Here is a tiny trained network, its code and every weight. The questions are about switching its units off for an input and a class, where a switched-off unit gives its printed mean instead of its output.

import numpy as np


def w(rows, s, z=0):
    codes = np.array(rows[::2]) - 128.0
    scale = np.full(codes.shape[1], s)
    scale[-1] = z or s
    return codes * scale


def norm(h):
    return h / np.sqrt((h * h).mean(-1, keepdims=True) + 1e-5)


def f(y):
    return y / 2 * (1 + np.tanh(0.7978845608 * (y + 0.044715 * y**3)))


def log_softmax(a):
    a = a - a.max(-1, keepdims=True)
    return a - np.log(np.exp(a).sum(-1, keepdims=True))


def net(x, mask):
    res = np.array(x, float).reshape(1, 3) / 4 @ E
    u = 0
    for l in range(3):
        y = f(norm(res) @ A[l][:, :-1].T + A[l][:, -1])
        res = res + np.where(mask[u : u + 8], y, B[l][:, -1]) @ B[l][:, :-1]
        u += 8
    return log_softmax(norm(res)[-1] @ U[:, :-1].T + U[:, -1])


A, B = {}, {}
E = w([
[187,153,25,120,47,206,209,150,3,87],'x0',
[39,221,207,17,104,164,130,247,161,10],'x1',
[174,41,85,170,67,43,92,218,165,42],'x2',
],0.00029)
A[0] = w([
[181,76,102,161,101,69,125,203,169,63,21],'L0N1',
[67,113,209,103,175,48,46,97,228,167,32],'L0N2',
[182,67,90,163,95,51,123,215,177,47,32],'L0N3',
[121,123,127,128,125,133,122,132,125,133,126],'L0N4',
[34,178,182,47,103,193,96,214,126,51,62],'L0N5',
[183,152,41,88,9,175,215,130,35,89,12],'L0N6',
[117,207,159,100,216,198,200,78,116,185,19],'L0N7',
[121,211,159,105,211,184,199,79,112,179,3],'L0N8',
],0.0013,0.0004)
B[0] = w([
[45,84,145,104,61,130,53,89,72,146,161],'L0N1',
[121,109,152,231,219,255,144,229,89,69,224],'L0N2',
[30,82,160,89,52,132,39,93,62,156,191],'L0N3',
[122,131,121,135,126,129,130,125,133,125,127],'L0N4',
[240,195,88,91,119,34,226,57,189,121,254],'L0N5',
[103,102,191,207,245,180,88,203,127,91,245],'L0N6',
[58,66,130,106,33,137,55,117,95,125,158],'L0N7',
[72,72,127,97,45,144,37,102,79,119,146],'L0N8',
],0.0008,0.00062)
A[1] = w([
[87,221,147,62,173,216,202,17,119,211,3],'L1N1',
[176,38,76,228,157,140,95,58,74,232,85],'L1N2',
[225,154,23,121,44,197,224,143,8,88,19],'L1N3',
[138,126,107,125,125,133,155,134,113,116,75],'L1N4',
[94,212,168,37,93,105,180,206,167,80,73],'L1N5',
[128,126,131,125,135,134,125,137,122,129,126],'L1N6',
[170,32,74,225,151,149,83,58,72,236,70],'L1N7',
[128,130,122,126,132,120,125,117,126,125,141],'L1N8',
],0.0011,0.00039)
B[1] = w([
[89,2,126,125,40,61,34,142,77,92,145],'L1N1',
[152,230,134,28,106,85,198,143,186,56,252],'L1N2',
[81,93,233,202,225,148,90,180,204,190,181],'L1N3',
[112,118,119,130,148,105,110,125,173,168,113],'L1N4',
[226,166,62,108,117,63,197,48,165,128,192],'L1N5',
[133,135,144,139,133,115,124,122,111,119,130],'L1N6',
[148,229,132,31,106,95,186,141,187,47,255],'L1N7',
[122,129,117,118,123,125,131,145,134,145,130],'L1N8',
],0.00083,0.00062)
A[2] = w([
[67,153,166,87,122,194,103,59,88,225,83],'L2N1',
[89,105,196,160,225,102,86,131,189,137,87],'L2N2',
[221,151,77,127,138,85,198,64,149,169,40],'L2N3',
[205,44,58,227,150,97,134,43,117,248,5],'L2N4',
[94,103,199,180,232,117,81,134,187,135,87],'L2N5',
[151,136,97,167,115,217,172,170,21,113,149],'L2N6',
[121,99,130,169,156,163,141,169,104,108,130],'L2N7',
[153,31,95,170,16,52,70,201,145,91,60],'L2N8',
],0.0013,0.00025)
B[2] = w([
[102,42,98,170,67,67,58,142,104,103,114],'L2N1',
[175,123,57,169,127,188,174,180,72,160,199],'L2N2',
[95,176,203,65,104,125,135,200,162,49,192],'L2N3',
[90,209,196,42,103,128,156,199,165,22,4],'L2N4',
[187,109,46,184,155,214,162,191,85,172,200],'L2N5',
[153,79,107,192,204,121,98,156,214,199,189],'L2N6',
[107,131,121,141,176,133,117,115,178,181,143],'L2N7',
[40,120,152,88,108,186,78,7,47,205,187],'L2N8',
],0.0011,0.00039)
U = w([
[179,238,171,37,106,54,218,132,203,36,200],'0',
[169,91,85,254,237,217,143,223,133,190,176],'1',
[19,50,131,109,35,114,15,32,31,169,2],'2',
],0.0047,0.00056)

Each question gives the input, the list of numbers given to net, and the class t.
The units are the neurons (one row each of A and B). Each row of codes is followed by its name. A weight is (code - 128) times the scale printed after its matrix; where a second scale follows, it is the last column's (A, B and U).
mask holds one flag per neuron, layer by layer. A switched-off neuron (its flag False) gives its mean, the last column of its row in B, instead of its output. The means were averaged over made-up inputs and are rounded, as every weight is.
A unit's drop is (log p(t) with every unit on - log p(t) with that unit switched off) / (log p(t) with every unit on - log p(t) with every unit switched off).
The circuit of an input: a set's keep is (log p(t) with only the set's units on - log p(t) with every unit switched off) / (log p(t) with every unit on - log p(t) with every unit switched off). Starting from the 12 units with the biggest drops (on a tie, the unit counted first), units are removed one at a time, each time the one whose removal leaves the highest keep (on an exact tie, the one counted first), for as long as the keep stays at least 0.8.
units of the circuit, in order: the units of the circuit, biggest drop first
most important unit: the unit with the biggest drop
top k neurons: the k neurons with the biggest drops, biggest first
top k neurons in layer l: the k neurons of layer l with the biggest drops, biggest first
drop when u is switched off: that unit's drop, to one decimal
input [-4,2,5], class 2: units of the circuit, in order	[L2N8]
input [-8,7,-7], class 1: units of the circuit, in order	[L0N2, L1N7, L2N5]
input [2,-4,5], class 2: top 3 neurons	[L0N3, L2N8, L0N1]
input [-8,2,7], class 1: units of the circuit, in order	[L0N2, L2N5]
input [-7,-7,1], class 0: top 3 neurons in layer 2	[L2N4, L2N6, L2N3]
input [-7,4,8], class 2: units of the circuit, in order	[L0N3, L2N8]
input [4,-2,7], class 2: top 3 neurons	[L0N3, L2N8, L0N2]
input [2,-4,-4], class 0: top 4 neurons	[L1N2, L1N7, L0N3, L0N1]
input [-5,-5,0], class 0: top 4 neurons	[L0N6, L1N3, L1N2, L1N7]
input [-7,6,4], class 1: top 3 neurons in layer 2	[L2N5, L2N2, L2N4]
input [-5,-6,1], class 0: top 2 neurons	[L0N6, L1N3]
input [6,-7,-4], class 0: top 2 neurons	[L0N2, L1N2]
input [0,-6,-6], class 0: top 4 neurons	[L0N3, L1N2, L1N7, L0N1]
input [3,2,1], class 1: most important unit	L0N6
input [-4,-8,-7], class 0: top 2 neurons in layer 0	[L0N3, L0N1]
input [-2,-5,5], class 0: top 2 neurons in layer 2	[L2N1, L2N3]
input [4,6,-7], class 2: top 3 neurons in layer 1	[L1N1, L1N2, L1N7]
input [6,5,1], class 1: top 4 neurons	[L0N6, L1N3, L1N2, L1N7]
input [-4,-7,-6], class 0: top 2 neurons in layer 2	[L2N8, L2N4]
input [0,3,5], class 2: most important unit	L0N3
input [1,5,-6], class 2: top 2 neurons in layer 2	[L2N1, L2N4]
input [5,3,-3], class 1: top 2 neurons	[L0N6, L1N3]
input [-3,1,1], class 1: drop when L0N2 is switched off	3.4
input [-8,4,-3], class 1: drop when L0N2 is switched off	1.2
input [3,-2,6], class 2: drop when L0N3 is switched off	0.2
input [0,-1,7], class 2: drop when L1N5 is switched off	0.0
input [8,4,-5], class 1: top neuron	[L0N6]
